Below are the code and all the weights of a small trained network. Each question names an input and a target symbol and asks about switching units off, where a switched-off unit gives its printed mean instead of its output.

import numpy as np


def w(rows, s, z=0):
    codes = np.array(rows[::2]) - 128.0
    scale = np.full(codes.shape[1], s)
    scale[-1] = z or s
    return codes * scale


def f(y):
    return np.maximum(y, 0)


def softmax(a):
    e = np.exp(a - a.max(-1, keepdims=True))
    return e / e.sum(-1, keepdims=True)


def log_softmax(a):
    a = a - a.max(-1, keepdims=True)
    return a - np.log(np.exp(a).sum(-1, keepdims=True))


def net(x, mask):
    ids = ['βγδζηλμξπστφψω'.index(c) for c in x.split()]
    T = len(ids)
    res = E[ids] + P[:T]
    u = 0
    for l in range(2):
        r = res
        for j in range(2):
            rows = slice(3 * j, 3 * j + 3)
            q, k, v = (r @ M[l][rows].T for M in (Q, K, V))
            z = softmax(np.where(np.tri(T) > 0, q @ k.T / 3**0.5, -1e9)) @ v
            o = O[l][rows]
            res = res + np.where(mask[u + j], z, o[:, -1]) @ o[:, :-1]
        u += 2
        y = f(res @ A[l][:, :-1].T + A[l][:, -1])
        res = res + np.where(mask[u : u + 12], y, B[l][:, -1]) @ B[l][:, :-1]
        u += 12
    return log_softmax(res[-1] @ U[:, :-1].T + U[:, -1])


Q, K, V, O, A, B = {}, {}, {}, {}, {}, {}
E = w([
[125,161,134,113,97,139,109,131],'β',
[136,156,148,128,106,148,96,111],'γ',
[72,10,38,148,162,94,159,52],'δ',
[139,157,148,128,103,144,97,108],'ζ',
[128,159,142,116,103,147,99,124],'η',
[139,159,143,126,100,144,104,111],'λ',
[117,161,108,118,76,129,144,179],'μ',
[133,148,155,127,108,152,103,117],'ξ',
[122,197,150,161,182,83,208,215],'π',
[192,102,183,119,157,108,52,147],'σ',
[134,158,148,124,107,147,95,107],'τ',
[127,158,137,115,91,138,122,134],'φ',
[127,172,121,124,105,146,99,139],'ψ',
[137,161,132,127,106,150,89,118],'ω',
],0.013)
P = w([
[42,165,221,243,67,177,70,209],'0',
[152,153,135,83,202,186,174,2],'1',
[144,141,108,46,175,169,123,88],'2',
[143,136,108,57,160,149,112,112],'3',
[150,133,97,68,143,135,106,127],'4',
[153,126,100,78,130,125,108,140],'5',
[157,122,103,85,113,112,109,139],'6',
[158,121,99,97,106,107,107,149],'7',
[161,116,101,104,98,104,100,155],'8',
[173,121,97,112,93,99,100,161],'9',
[168,123,91,113,84,89,95,167],'10',
[173,118,94,122,88,94,86,167],'11',
],0.0064)
Q[0] = w([
[101,182,71,83,129,143,132,154],'0.h1',
[126,67,23,81,203,82,172,82],'0.h1',
[169,89,96,90,170,83,84,116],'0.h1',
[213,253,202,108,24,134,58,209],'0.h2',
[102,102,108,47,142,213,113,85],'0.h2',
[135,88,59,52,172,81,108,146],'0.h2',
],0.0062)
K[0] = w([
[108,143,113,136,114,105,215,147],'0.h1',
[19,133,183,255,34,175,109,177],'0.h1',
[131,90,223,219,152,99,115,142],'0.h1',
[137,25,18,54,176,54,153,59],'0.h2',
[175,149,137,106,24,228,102,112],'0.h2',
[118,88,148,216,60,163,99,151],'0.h2',
],0.0063)
V[0] = w([
[157,33,133,161,151,100,101,127],'0.h1',
[140,219,182,161,163,141,134,163],'0.h1',
[25,133,85,140,7,253,172,70],'0.h1',
[216,214,220,88,68,226,74,159],'0.h2',
[244,130,150,58,194,107,73,95],'0.h2',
[131,50,129,110,85,198,56,35],'0.h2',
],0.0062)
O[0] = w([
[64,133,99,204,131,49,182,185,139],'0.h1',
[115,99,146,120,63,198,125,91,192],'0.h1',
[140,185,102,96,254,155,96,77,4],'0.h1',
[236,122,61,68,136,176,208,144,167],'0.h2',
[132,153,183,104,102,164,216,233,198],'0.h2',
[67,155,159,172,197,181,181,133,144],'0.h2',
],0.0059,0.0041)
A[0] = w([
[112,114,107,77,146,184,110,69,247],'0.n1',
[78,90,103,183,132,60,64,91,165],'0.n2',
[121,181,148,137,254,103,150,147,206],'0.n3',
[144,133,152,140,87,79,143,155,113],'0.n4',
[145,140,71,102,111,146,81,124,247],'0.n5',
[161,34,120,96,86,124,87,86,215],'0.n6',
[149,119,125,130,105,59,153,188,106],'0.n7',
[29,112,127,213,163,99,104,109,4],'0.n8',
[92,97,126,165,53,107,74,128,223],'0.n9',
[88,127,88,140,107,158,212,140,161],'0.n10',
[73,147,168,184,83,125,142,159,231],'0.n11',
[91,126,96,118,122,128,211,120,177],'0.n12',
],0.0085,0.0024)
B[0] = w([
[212,108,121,239,110,86,93,118,198],'0.n1',
[79,102,174,131,124,50,207,20,200],'0.n2',
[89,248,212,193,84,171,98,83,174],'0.n3',
[114,95,77,137,128,91,136,176,230],'0.n4',
[204,154,191,135,49,112,168,92,208],'0.n5',
[123,157,174,173,73,205,121,57,255],'0.n6',
[165,69,73,146,100,61,152,229,249],'0.n7',
[105,74,105,45,191,48,230,95,159],'0.n8',
[44,212,174,136,126,92,118,118,246],'0.n9',
[83,253,167,125,77,205,136,131,186],'0.n10',
[46,159,150,162,147,125,52,60,253],'0.n11',
[123,199,114,239,101,171,122,144,179],'0.n12',
],0.0061,0.0045)
Q[1] = w([
[193,53,25,25,154,55,250,184],'1.h1',
[100,81,131,203,100,3,192,180],'1.h1',
[158,159,160,122,95,148,14,232],'1.h1',
[89,51,82,50,167,172,172,75],'1.h2',
[237,107,128,107,102,141,126,144],'1.h2',
[202,150,161,193,61,151,129,105],'1.h2',
],0.0065)
K[1] = w([
[139,136,67,169,75,126,155,234],'1.h1',
[106,99,82,115,134,3,164,156],'1.h1',
[211,40,67,171,99,148,206,63],'1.h1',
[130,215,120,106,148,145,142,170],'1.h2',
[108,127,168,76,155,94,150,114],'1.h2',
[111,117,150,134,119,58,197,56],'1.h2',
],0.0078)
V[1] = w([
[194,27,39,111,196,151,194,184],'1.h1',
[141,197,186,4,142,98,153,254],'1.h1',
[227,92,145,177,136,208,79,65],'1.h1',
[78,117,163,137,204,77,131,136],'1.h2',
[149,227,132,116,96,159,77,230],'1.h2',
[87,163,134,171,193,52,94,149],'1.h2',
],0.005)
O[1] = w([
[105,114,101,253,195,105,49,149,1],'1.h1',
[126,137,207,148,140,132,110,222,5],'1.h1',
[127,166,95,176,101,170,141,5,177],'1.h1',
[72,182,99,101,186,122,77,146,67],'1.h2',
[144,145,214,164,96,152,121,141,74],'1.h2',
[38,202,129,147,183,125,90,135,78],'1.h2',
],0.0057,0.0064)
A[1] = w([
[93,89,140,54,129,74,142,128,253],'1.n1',
[190,110,96,94,82,151,162,142,128],'1.n2',
[97,153,139,181,136,103,81,172,161],'1.n3',
[173,59,113,116,119,85,141,135,120],'1.n4',
[110,149,97,130,113,88,135,66,117],'1.n5',
[158,149,159,95,150,145,112,108,172],'1.n6',
[137,1,133,152,167,73,71,176,65],'1.n7',
[130,167,163,168,144,190,98,74,132],'1.n8',
[167,59,160,108,147,88,158,183,127],'1.n9',
[131,73,159,170,110,154,79,125,169],'1.n10',
[82,150,164,156,116,123,143,133,249],'1.n11',
[98,192,153,218,124,116,127,160,184],'1.n12',
],0.0085,0.0022)
B[1] = w([
[151,197,180,120,124,176,134,138,212],'1.n1',
[155,138,151,100,128,114,166,159,249],'1.n2',
[152,100,119,77,128,177,155,73,168],'1.n3',
[98,142,112,175,157,101,102,174,177],'1.n4',
[139,82,99,106,171,86,124,182,254],'1.n5',
[127,126,138,101,128,160,154,76,157],'1.n6',
[57,255,151,213,90,133,19,139,165],'1.n7',
[85,174,130,174,130,110,70,167,197],'1.n8',
[179,77,110,116,151,74,173,171,198],'1.n9',
[107,162,134,96,128,172,125,83,182],'1.n10',
[132,144,144,131,112,163,123,91,199],'1.n11',
[131,117,128,100,124,172,121,56,200],'1.n12',
],0.0083,0.0081)
U = w([
[113,116,107,154,136,116,106,115,91],'β',
[106,118,113,167,142,117,105,114,134],'γ',
[125,86,78,143,139,90,105,110,193],'δ',
[106,126,120,163,145,126,106,113,84],'ζ',
[114,123,128,153,146,138,109,117,17],'η',
[123,194,200,118,86,254,115,65,229],'λ',
[113,121,122,148,146,136,102,116,26],'μ',
[110,119,126,151,140,132,110,122,8],'ξ',
[116,158,117,97,171,139,110,149,40],'π',
[106,113,106,165,134,108,107,110,144],'σ',
[106,125,123,158,139,131,108,117,55],'τ',
[142,158,149,184,105,17,120,199,165],'φ',
[116,126,119,155,143,131,103,120,37],'ψ',
[195,41,134,41,133,123,239,127,188],'ω',
],0.0065,0.0017)

Each question gives the input, a string of symbols that net reads in full, and the target symbol t.
The units are the heads (3 rows each of Q, K, V and O) and the neurons (one row each of A and B). Each row of codes is followed by its name. A weight is (code - 128) times the scale printed after its matrix; where a second scale follows, it is the last column's (O, A, B and U).
mask holds one flag per unit, layer by layer, with each layer's heads first. A switched-off unit (its flag False) gives its mean, the last column of its rows in O or B, instead of its output. The means were averaged over made-up inputs and are rounded, as every weight is.
A unit's drop is (log p(t) with every unit on - log p(t) with that unit switched off) / (log p(t) with every unit on - log p(t) with every unit switched off).
The circuit of an input: a set's keep is (log p(t) with only the set's units on - log p(t) with every unit switched off) / (log p(t) with every unit on - log p(t) with every unit switched off). Starting from the 12 units with the biggest drops (on a tie, the unit counted first), units are removed one at a time, each time the one whose removal leaves the highest keep (on an exact tie, the one counted first), for as long as the keep stays at least 0.8.
units of the circuit, in order: the units of the circuit, biggest drop first
unit that matters most: the unit with the biggest drop
top k neurons: the k neurons with the biggest drops, biggest first
top k neurons in layer l: the k neurons of layer l with the biggest drops, biggest first
which heads matter: for each layer, one digit per head in row order, 1 if its drop is at least 0.15 and else 0, layers parted by /
input π η σ μ π φ τ δ σ σ π τ, target ω: which heads matter : 11 / 11
input μ δ σ σ σ φ π ω φ ψ, target δ: top 2 neurons : 1.n5; 0.n1
input ζ π π φ τ μ β σ π μ, target ω: units of the circuit, in order : 1.n7; 1.n8
input σ σ π β ξ σ λ ω σ μ μ, target ω: units of the circuit, in order : 0.h2; 1.n7
input σ λ σ σ σ π π σ σ, target φ: units of the circuit, in order : 0.h2; 0.n7; 1.h1; 0.h1
input σ σ σ σ, target φ: top 3 neurons : 1.n7; 1.n9; 0.n7
input π δ η, target ω: which heads matter : 10 / 11
input π μ σ σ φ π λ δ, target ω: top neuron in layer 0 : 0.n2
input π ψ τ π, target ω: units of the circuit, in order : 1.n7; 1.n8
input σ φ τ π π, target ω: which heads matter : 01 / 10
input μ σ σ ξ δ β σ π λ σ ω, target δ: which heads matter : 11 / 11
input δ σ π σ σ φ σ σ φ π σ β, target π: which heads matter : 01 / 11
input λ π π ψ π μ π, target φ: which heads matter : 01 / 10
input σ β μ γ ξ σ σ μ σ τ σ π, target λ: top 2 neurons in layer 0 : 0.n3; 0.n10
input σ σ σ σ μ δ σ β β η σ, target λ: which heads matter : 01 / 01
input σ γ ψ β σ, target ω: which heads matter : 01 / 00
input σ ψ φ σ π μ σ μ σ ω μ φ, target ω: top 3 neurons : 1.n7; 1.n8; 0.n3
input σ φ β μ δ, target λ: top 2 neurons in layer 1 : 1.n9; 1.n5
input σ τ φ σ δ σ σ π σ π σ ψ, target λ: unit that matters most : 0.h2
input μ μ φ δ π π η, target δ: which heads matter : 11 / 11
input σ σ σ δ σ, target λ: top 2 neurons in layer 0 : 0.n10; 0.n11
input π δ ψ μ σ μ δ, target ω: which heads matter : 01 / 11
input σ σ μ γ β β δ, target λ: top 3 neurons in layer 0 : 0.n10; 0.n12; 0.n6
input δ μ σ β φ μ π, target π: unit that matters most : 1.h2
input σ σ π, target λ: top 2 neurons : 0.n10; 0.n12
input π σ σ δ μ σ μ μ φ, target ω: top 2 neurons : 0.n6; 1.n5
